Here is a tiny trained network, its code and every weight. The questions are about switching its units off for an input and a class, where a switched-off unit gives its printed mean instead of its output.

import numpy as np


def w(rows, s, z=0):
    codes = np.array(rows[::2]) - 128.0
    scale = np.full(codes.shape[1], s)
    scale[-1] = z or s
    return codes * scale


def f(y):
    return np.maximum(y, 0)


def log_softmax(a):
    a = a - a.max(-1, keepdims=True)
    return a - np.log(np.exp(a).sum(-1, keepdims=True))


def net(x, mask):
    res = np.array(x, float).reshape(1, 4) / 4 @ E
    y = f(res @ A[0][:, :-1].T + A[0][:, -1])
    res = res + np.where(mask, y, B[0][:, -1]) @ B[0][:, :-1]
    return log_softmax(res[-1] @ U[:, :-1].T + U[:, -1])


A, B = {}, {}
E = w([
[63,68,57,50,192,71,108,199],'x0',
[61,105,84,147,47,41,154,59],'x1',
[177,186,84,168,111,59,63,189],'x2',
[118,170,2,81,118,190,107,82],'x3',
],0.0098)
A[0] = w([
[52,79,160,100,159,202,183,39,251],'N1',
[93,56,215,65,155,218,166,62,161],'N2',
[44,49,97,183,36,2,206,38,51],'N3',
[147,193,47,106,104,204,119,57,47],'N4',
[166,138,173,138,198,196,112,168,49],'N5',
[221,180,98,153,121,68,56,181,39],'N6',
[244,211,242,230,67,232,170,53,70],'N7',
[126,128,228,175,154,67,123,148,255],'N8',
[160,84,127,86,228,151,91,202,102],'N9',
[155,89,243,220,150,76,182,161,24],'N10',
[33,37,75,42,252,84,136,196,45],'N11',
[210,244,93,206,97,90,33,179,226],'N12',
[186,118,183,140,205,201,92,152,133],'N13',
[141,149,146,109,188,185,88,139,55],'N14',
[160,161,131,210,62,144,172,46,103],'N15',
[184,113,186,117,204,223,102,162,165],'N16',
[165,177,161,94,151,202,85,171,43],'N17',
[101,97,158,115,151,175,219,76,54],'N18',
[71,42,150,117,129,222,176,124,40],'N19',
[124,169,11,81,151,180,66,99,139],'N20',
[174,199,99,148,147,53,80,177,50],'N21',
[106,53,189,104,179,31,121,184,115],'N22',
[126,96,163,75,170,198,202,90,59],'N23',
[178,190,128,137,94,85,47,174,55],'N24',
],0.0079,0.0084)
B[0] = w([
[99,178,96,187,239,96,99,166,228],'N1',
[87,145,89,215,180,71,143,196,205],'N2',
[30,157,164,106,20,93,26,23,202],'N3',
[49,149,229,89,145,226,244,115,178],'N4',
[48,83,150,126,43,103,108,48,162],'N5',
[49,52,138,198,114,92,183,179,171],'N6',
[243,3,14,42,156,124,143,106,239],'N7',
[95,204,139,113,245,190,144,116,215],'N8',
[98,113,96,101,76,115,90,38,183],'N9',
[50,162,220,76,145,248,255,81,175],'N10',
[209,17,35,80,149,133,147,96,215],'N11',
[73,145,90,200,207,101,108,175,248],'N12',
[65,141,143,122,80,109,60,59,190],'N13',
[48,115,166,99,71,99,122,50,151],'N14',
[155,55,58,80,142,127,108,100,183],'N15',
[80,153,131,117,89,92,65,62,206],'N16',
[42,111,144,116,35,101,102,44,161],'N17',
[75,106,125,197,125,89,165,153,157],'N18',
[66,47,155,203,103,77,205,196,159],'N19',
[124,177,230,78,204,224,206,129,217],'N20',
[75,48,114,193,113,64,220,170,166],'N21',
[162,120,134,46,217,192,179,111,182],'N22',
[60,93,128,208,112,69,183,206,163],'N23',
[35,82,114,179,121,81,202,158,163],'N24',
],0.0088,0.015)
U = w([
[105,117,114,241,137,53,162,191,57],'0',
[191,50,55,64,134,115,141,111,80],'1',
[111,171,204,92,147,209,215,117,47],'2',
[90,147,146,130,51,68,45,60,71],'3',
[151,202,100,161,191,126,66,158,226],'4',
[249,167,237,80,22,79,108,231,4],'5',
[247,169,219,92,24,81,112,220,4],'6',
],0.016,0.014)

Each question gives the input, the list of numbers given to net, and the class t.
The units are the neurons (one row each of A and B). Each row of codes is followed by its name. A weight is (code - 128) times the scale printed after its matrix; where a second scale follows, it is the last column's (A, B and U).
mask holds one flag per neuron, in row order. A switched-off neuron (its flag False) gives its mean, the last column of its row in B, instead of its output. The means were averaged over made-up inputs and are rounded, as every weight is.
A unit's drop is (log p(t) with every unit on - log p(t) with that unit switched off) / (log p(t) with every unit on - log p(t) with every unit switched off).
The circuit of an input: a set's keep is (log p(t) with only the set's units on - log p(t) with every unit switched off) / (log p(t) with every unit on - log p(t) with every unit switched off). Starting from the 12 units with the biggest drops (on a tie, the unit counted first), units are removed one at a time, each time the one whose removal leaves the highest keep (on an exact tie, the one counted first), for as long as the keep stays at least 0.8.
units of the circuit, in order: the units of the circuit, biggest drop first
top k neurons: the k neurons with the biggest drops, biggest first
drop of u: that unit's drop, to one decimal
input [-7,0,1,0], class 1: units of the circuit, in order => [N7]
input [-2,5,-5,1], class 0: top 2 neurons => [N1; N2]
input [5,1,7,8], class 2: top 2 neurons => [N20; N4]
input [-2,-1,5,5], class 0: top 4 neurons => [N12; N10; N8; N22]
input [-7,5,0,-7], class 1: top 2 neurons => [N7; N15]
input [6,-7,2,-4], class 3: top 3 neurons => [N7; N16; N13]
input [3,-1,1,-1], class 4: top 2 neurons => [N7; N15]
input [-7,-6,-7,4], class 0: top 3 neurons => [N2; N23; N1]
input [-1,-6,5,-6], class 2: top 4 neurons => [N10; N8; N3; N22]
input [5,-8,-8,4], class 0: top 2 neurons => [N2; N23]
input [-4,2,0,-6], class 2: top 3 neurons => [N10; N8; N11]
input [-3,-2,3,1], class 4: top 2 neurons => [N11; N12]
input [0,5,-2,-4], class 3: top 2 neurons => [N3; N20]
input [8,8,4,-7], class 1: units of the circuit, in order => [N11]
input [6,0,5,8], class 2: top 2 neurons => [N20; N7]
input [6,-7,2,-6], class 3: top 2 neurons => [N7; N9]
input [-2,1,0,-6], class 2: drop of N21 => 0.0
input [7,5,-1,-5], class 1: drop of N11 => 0.6
input [-7,-8,0,5], class 3: drop of N17 => 0.5
input [-1,3,-3,0], class 4: drop of N21 => 0.3
input [-7,0,-8,2], class 0: units of the circuit, in order => [N2]
